Each row has a name. After each piece below comes the name of the row it's from. Each question is about the rows just above it.

<4>: -1 -12 -3 -4 38 1
<151>: 0 -3 0 -2 48 1
<140>: -1 -12 -3 -2 48 1
<121>: 2 -47 -6 -4 -4 7
<96>: 2 -3 -4 2 39 1
<118>: 2 -3 -4 2 -53 1
<128>: 2 -4 4 3 -35 1
The row with 0 -3 0 -2 48 1 is
<151>
Where do -35 1 appear?
<128>

<47>: 22 24 -35 -39 13 -4 -36 24
<56>: -32 17 -14 -19 12 -20 -19 20
<92>: 26 21 -35 -41 24 -18 -25 26
<130>: 23 31 -22 -28 18 -4 -23 20
<131>: -21 -28 18 -4 -23 16 -24 27
<119>: 20 43 -2 -6 28 -22 -17 11
<43>: 19 43 -9 0 30 -3 -12 19
<187>: 3 28 -18 -29 17 0 -29 23
<55>: 13 29 -23 -30 23 -26 -28 20
-26 -28 20
<55>
-22 -28 18 -4 -23
<130>
-29 17
<187>

<16>: 6 5 -2 4
<11>: 11 -4 14 -6
<72>: 9 -5 -14 5
<102>: 50 -8 16 -9
<12>: 6 -2 5 5
6 5 -2
<16>
Where do 5 -2 appear?
<16>

<116>: 13 15 51 5 -1 -6 -2 14 -5 -21 5 -41 9 0 -31 21 -40 14 -22 15
<107>: -1 1 0 0 1 1 0 -1 -1 0 1 1 -1 0 0 -1 0 -1 0 0
<33>: -1 0 -2 0 1 1 1 -1 0 0 1 1 -1 -1 1 -1 1 -1 0 0
<157>: -1 -6 5 50 2 2 47 6 -40 -41 21 9 -21 -22 0 5 -31 14 -5 0
<22>: 0 1 0 0 1 0 0 0 -1 0 1 0 0 0 0 0 0 0 -1 1
<106>: -36 37 3 5 50 49 -6 -34 -39 -22 46 5 -36 -2 -10 -28 2 -35 -25 32
Where do -1 0 -2 0 1 1 1 -1 0 0 1 1 -1 -1 1 -1 1 -1 0 0 appear?
<33>
-1 0 -1 0 0
<107>
49 -6 -34 -39 -22 46 5 -36 -2
<106>
2 2 47 6 -40 -41 21 9 -21 -22 0
<157>
Where do -5 -21 5 -41 9 0 -31 21 -40 14 -22 appear?
<116>
Where do -40 -41 21 9 -21 -22 0 5 -31 14 -5 appear?
<157>

<70>: 3 -5 0 42 -5 40 21 5 -5 19 36 38 48 20 20 -6 32 46 -8 34 32 31 10 -16 16
<34>: -10 41 45 -18 1 -11 -25 -8 24 -18 -18 -15 -16 -10 0 6 -10 -12 -13 13 13 -10 9 25 -25
<25>: 11 -4 0 42 -5 40 21 5 -5 19 36 38 48 20 20 -6 32 46 -8 34 32 31 10 -16 6
11 -4 0 42 -5 40 21 5 -5 19 36 38 48 20 20 -6 32 46 -8 34 32 31 10 -16 6
<25>
3 -5 0 42 -5 40 21 5 -5 19 36 38 48 20 20 -6 32 46 -8 34 32 31 10 -16 16
<70>

<41>: 5 -2 4 1 -6 -12
<105>: 8 4 11 29 -19 25
<165>: -20 -45 19 -26 13 -8
<75>: 11 -19 29 32 -54 -3
<5>: -12 30 -7 34 -54 17
<50>: -3 -27 -3 -27 19 -20
<112>: -23 10 -11 -37 9 -9
<127>: 6 15 -5 -1 -3 9
<57>: -26 19 -20 -45 41 -25
The row with -27 19 -20 is
<50>
-26 19 -20 -45 is in which row?
<57>
1 -6 -12 is in which row?
<41>
-7 34 -54 17
<5>
Which row holds -3 9?
<127>

<53>: -8 9 -8 17 37 4 -6 28 11 6 -10 -3 -25 -7 0
<95>: 2 10 37 -10 17 11 -6 -8 -3 4 6 28 28 4 18
<172>: 9 12 8 30 -24 -2 16 8 -22 -4 1 26 29 8 13
<123>: 2 8 4 24 -24 -2 16 15 -22 -1 -1 25 28 4 19
<115>: 8 -10 11 -24 -23 16 21 5 8 8 28 1 24 27 10
<64>: 14 25 24 23 3 -4 6 -15 5 1 8 21 23 8 -3
<178>: -8 9 -8 17 37 4 -6 28 11 14 -14 5 -15 -18 19
<44>: -5 -6 6 -26 12 15 8 14 26 18 16 -5 4 8 16
<30>: 11 -5 6 5 -46 8 26 8 -4 -22 17 16 35 25 11
-22 -4
<172>
-8 17 37 4 -6 28 11 6 -10 -3
<53>
Where do -24 -2 16 15 -22 appear?
<123>
12 15 8 14 26 18 16 -5 4 8
<44>
The row with 8 30 -24 -2 16 8 -22 -4 1 26 29 is
<172>

<78>: -27 50 1 46 -12 -11
<169>: -34 39 -27 12 37 -6
<20>: 33 14 3 -33 33 44
<161>: 7 22 31 1 9 -14
<52>: -34 39 3 49 -12 53
<89>: 3 8 1 46 -12 53
<148>: 7 22 31 1 9 51
<179>: -34 39 3 49 -12 -14
-27 50 1 is in which row?
<78>
50 1 46 -12 -11
<78>
-27 50 1 46 -12 -11
<78>
-34 39 3 49 -12 53
<52>

<71>: -29 -29 -33 -7 24 30 48 36 26 7 -1 -14 -44 44 -30 39 28 28 -31 -28 -12 -46 -45 21 14 -30 -21 -39 31 34 47 48 22 40 -47 27 -41 -28 28 27 -29 3 44 -38 16 -21 -37 -25
<49>: -46 29 -24 -31 39 33 -14 15 43 28 28 -34 23 -4 -39 -30 47 46 -31 -44 27 19 6 35 -29 -46 -36 -4 -28 25 -20 -24 -29 5 13 48 27 -42 42 48 -48 -31 -27 27 32 28 -13 -39
<86>: 49 0 -44 -36 -30 -3 -29 -20 46 43 39 -45 26 -26 -6 -29 42 17 5 -14 34 29 25 48 -36 -25 -48 23 -30 -13 -29 -29 -33 -24 28 28 27 -44 6 35 -33 -41 -29 28 45 29 19 -46
<154>: 29 -36 -23 49 -41 16 27 26 -33 -47 -44 48 -28 27 -11 30 -25 2 -16 0 -44 -27 -29 -46 42 8 47 -28 34 24 27 29 38 27 -29 -7 -30 36 11 -16 19 47 29 -32 -14 25 36 24
<94>: 32 -33 -21 47 -43 14 28 26 -39 -49 -43 47 -29 27 -6 30 -31 -3 -14 4 -41 -28 -29 -47 39 13 48 -28 32 20 26 28 36 27 -30 -13 -31 39 8 -24 23 44 27 -31 -47 -36 -25 46
<175>: -36 24 -45 -27 30 47 21 44 30 28 28 -29 1 29 -46 -17 33 46 -47 -45 26 -9 -28 28 -27 -42 -30 -36 -23 47 9 1 -27 37 -19 41 9 -32 48 37 -37 -30 -8 17 25 25 -42 -29
<85>: -48 27 -14 -32 44 25 -19 5 46 31 30 -36 27 -13 -33 -29 50 39 -24 -39 28 23 12 37 -29 -44 -41 4 -29 17 -24 -28 -30 -5 19 45 29 -46 35 49 -47 -30 -28 27 36 27 -5 -45
<59>: 28 2 44 27 -29 -41 -41 -46 -29 -26 -22 26 30 -45 37 -10 -30 -35 40 34 -17 37 47 -29 16 31 27 49 0 -44 -36 -28 8 -47 42 -32 20 27 -36 -29 29 21 -20 9 -30 -9 48 27
<158>: 29 -36 -23 49 -41 16 27 26 -33 -47 -44 48 -28 27 -11 30 -25 2 -16 0 -44 14 -39 34 22 21 -30 -45 -21 31 47 -46 48 27 -29 -7 -30 36 11 -16 19 47 29 -32 -48 -40 -26 42
<40>: -29 33 21 -47 45 -15 -29 -25 37 48 45 -47 28 -28 7 -33 30 3 15 0 41 26 27 48 -41 -9 -44 26 -34 -23 -29 -29 -38 -28 28 12 28 -35 -8 20 -22 -44 -30 32 47 36 25 -41
<91>: 42 -32 -12 41 -48 3 26 18 -45 -42 -39 46 -28 25 5 27 -39 -16 -2 18 -35 -30 -27 -47 34 26 47 -22 30 12 28 27 31 23 -29 -26 -29 47 -7 -34 36 39 28 -30 -45 -32 -17 47
-46 -45 21 14 -30 -21 -39 31 34 47 48 22
<71>
The row with -29 -29 -33 -24 28 28 27 -44 6 35 is
<86>
40 -47 27 -41 -28 28 27 -29 is in which row?
<71>
Where do 49 0 -44 -36 -28 appear?
<59>
29 -36 -23 49 -41 16 27 26 -33 -47 -44 48 -28 27 -11 30 -25 2 -16 0 -44 14 -39 34 22 21 -30 -45 -21 31 47 -46 48 27 -29 -7 -30 36 11 -16 19 47 29 -32 -48 -40 -26 42 is in which row?
<158>
27 29
<154>
29 -36 -23 49 -41 16 27 26 -33 -47 -44 48 -28 27 -11 30 -25 2 -16 0 -44 -27 -29 -46 42 8 47 -28 34 24 27 29 38 27 -29 -7 -30 36 11 -16 19 47 29 -32 -14 25 36 24
<154>

